Below are the code and all the weights of a small trained network. Each question names an input and a class and asks about switching units off, where a switched-off unit gives its printed mean instead of its output.

import numpy as np


def w(rows, s, z=0):
    codes = np.array(rows[::2]) - 128.0
    scale = np.full(codes.shape[1], s)
    scale[-1] = z or s
    return codes * scale


def f(y):
    return y / 2 * (1 + np.tanh(0.7978845608 * (y + 0.044715 * y**3)))


def log_softmax(a):
    a = a - a.max(-1, keepdims=True)
    return a - np.log(np.exp(a).sum(-1, keepdims=True))


def net(x, mask):
    res = np.array(x, float).reshape(1, 5) / 4 @ E
    y = f(res @ A[0][:, :-1].T + A[0][:, -1])
    res = res + np.where(mask, y, B[0][:, -1]) @ B[0][:, :-1]
    return log_softmax(res[-1] @ U[:, :-1].T + U[:, -1])


A, B = {}, {}
E = w([
[114,133,128,124,99,182,126,104,132,146,106,110],'x0',
[122,133,101,159,153,132,118,126,137,138,126,136],'x1',
[181,110,211,161,192,140,147,62,156,164,190,55],'x2',
[175,194,112,47,173,78,120,100,138,166,48,121],'x3',
[62,105,116,140,128,59,130,142,2,215,101,78],'x4',
],0.014)
A[0] = w([
[116,29,168,194,96,155,127,112,155,112,180,125,172],'N0',
[108,84,138,196,33,155,131,150,133,97,199,187,213],'N1',
[177,129,213,172,201,129,170,33,147,163,194,31,179],'N2',
[63,17,162,177,116,143,122,132,59,156,150,64,175],'N3',
[112,205,141,106,182,57,151,52,91,202,113,123,145],'N4',
[174,204,115,124,128,142,129,125,255,56,141,164,254],'N5',
],0.0082,0.0079)
B[0] = w([
[161,79,94,80,247,118,139,153,206,163,186,190,214],'N0',
[36,37,86,142,115,167,186,119,133,90,158,104,235],'N1',
[220,108,163,143,191,104,174,59,158,121,112,55,251],'N2',
[131,58,114,156,168,42,119,182,93,172,137,148,230],'N3',
[149,164,115,125,59,157,117,62,52,174,105,34,198],'N4',
[159,157,163,115,114,201,106,141,168,11,125,167,255],'N5',
],0.013,0.018)
U = w([
[89,90,132,136,121,225,145,177,160,101,183,154,201],'0',
[77,84,100,182,107,101,135,224,92,149,124,142,188],'1',
[148,102,127,89,204,160,162,104,200,105,172,133,73],'2',
[157,78,184,173,196,98,110,155,107,184,169,133,12],'3',
[151,187,131,58,72,168,12,130,150,95,97,166,220],'4',
[83,214,65,90,80,110,92,140,70,165,88,153,230],'5',
[159,181,235,138,176,182,139,87,157,95,93,115,41],'6',
[141,136,182,167,128,135,134,65,93,167,159,84,2],'7',
],0.011,0.003)

Each question gives the input, the list of numbers given to net, and the class t.
The units are the neurons (one row each of A and B). Each row of codes is followed by its name. A weight is (code - 128) times the scale printed after its matrix; where a second scale follows, it is the last column's (A, B and U).
mask holds one flag per neuron, in row order. A switched-off neuron (its flag False) gives its mean, the last column of its row in B, instead of its output. The means were averaged over made-up inputs and are rounded, as every weight is.
A unit's drop is (log p(t) with every unit on - log p(t) with that unit switched off) / (log p(t) with every unit on - log p(t) with every unit switched off).
The circuit of an input: a set's keep is (log p(t) with only the set's units on - log p(t) with every unit switched off) / (log p(t) with every unit on - log p(t) with every unit switched off). Starting from all 6 units, units are removed one at a time, each time the one whose removal leaves the highest keep (on an exact tie, the one counted first), for as long as the keep stays at least 0.8.
units of the circuit, in order: the units of the circuit, biggest drop first
unit that matters most: the unit with the biggest drop
top k neurons: the k neurons with the biggest drops, biggest first
drop of u: that unit's drop, to one decimal
input [8,3,-1,-8,3], class 1: unit that matters most -> N3
input [0,-4,0,-2,-7], class 0: top 2 neurons -> (N2, N5)
input [8,-7,-2,-4,2], class 1: units of the circuit, in order -> (N5, N2)
input [-4,-3,-5,-7,3], class 1: top 2 neurons -> (N3, N5)
input [-3,2,0,-2,1], class 1: top 2 neurons -> (N2, N5)
input [5,8,-3,1,8], class 5: units of the circuit, in order -> (N4, N2)
input [-2,7,-7,0,-8], class 0: top 2 neurons -> (N1, N4)
input [-7,-2,2,3,1], class 7: top 3 neurons -> (N5, N4, N0)
input [-2,8,4,1,7], class 7: top 2 neurons -> (N4, N0)
input [-1,1,2,2,5], class 7: top 2 neurons -> (N4, N0)
input [-8,-7,-2,-7,-1], class 0: top 2 neurons -> (N2, N1)
input [-5,-1,-4,1,5], class 5: top 2 neurons -> (N1, N2)
input [-6,-1,0,7,0], class 4: top 3 neurons -> (N2, N3, N1)
input [0,-1,-1,8,8], class 5: units of the circuit, in order -> (N2)
input [-1,2,6,6,-4], class 6: drop of N3 -> 0.0
input [6,6,5,3,8], class 7: drop of N4 -> 2.2
input [-2,-6,-2,-1,3], class 1: drop of N2 -> 0.3
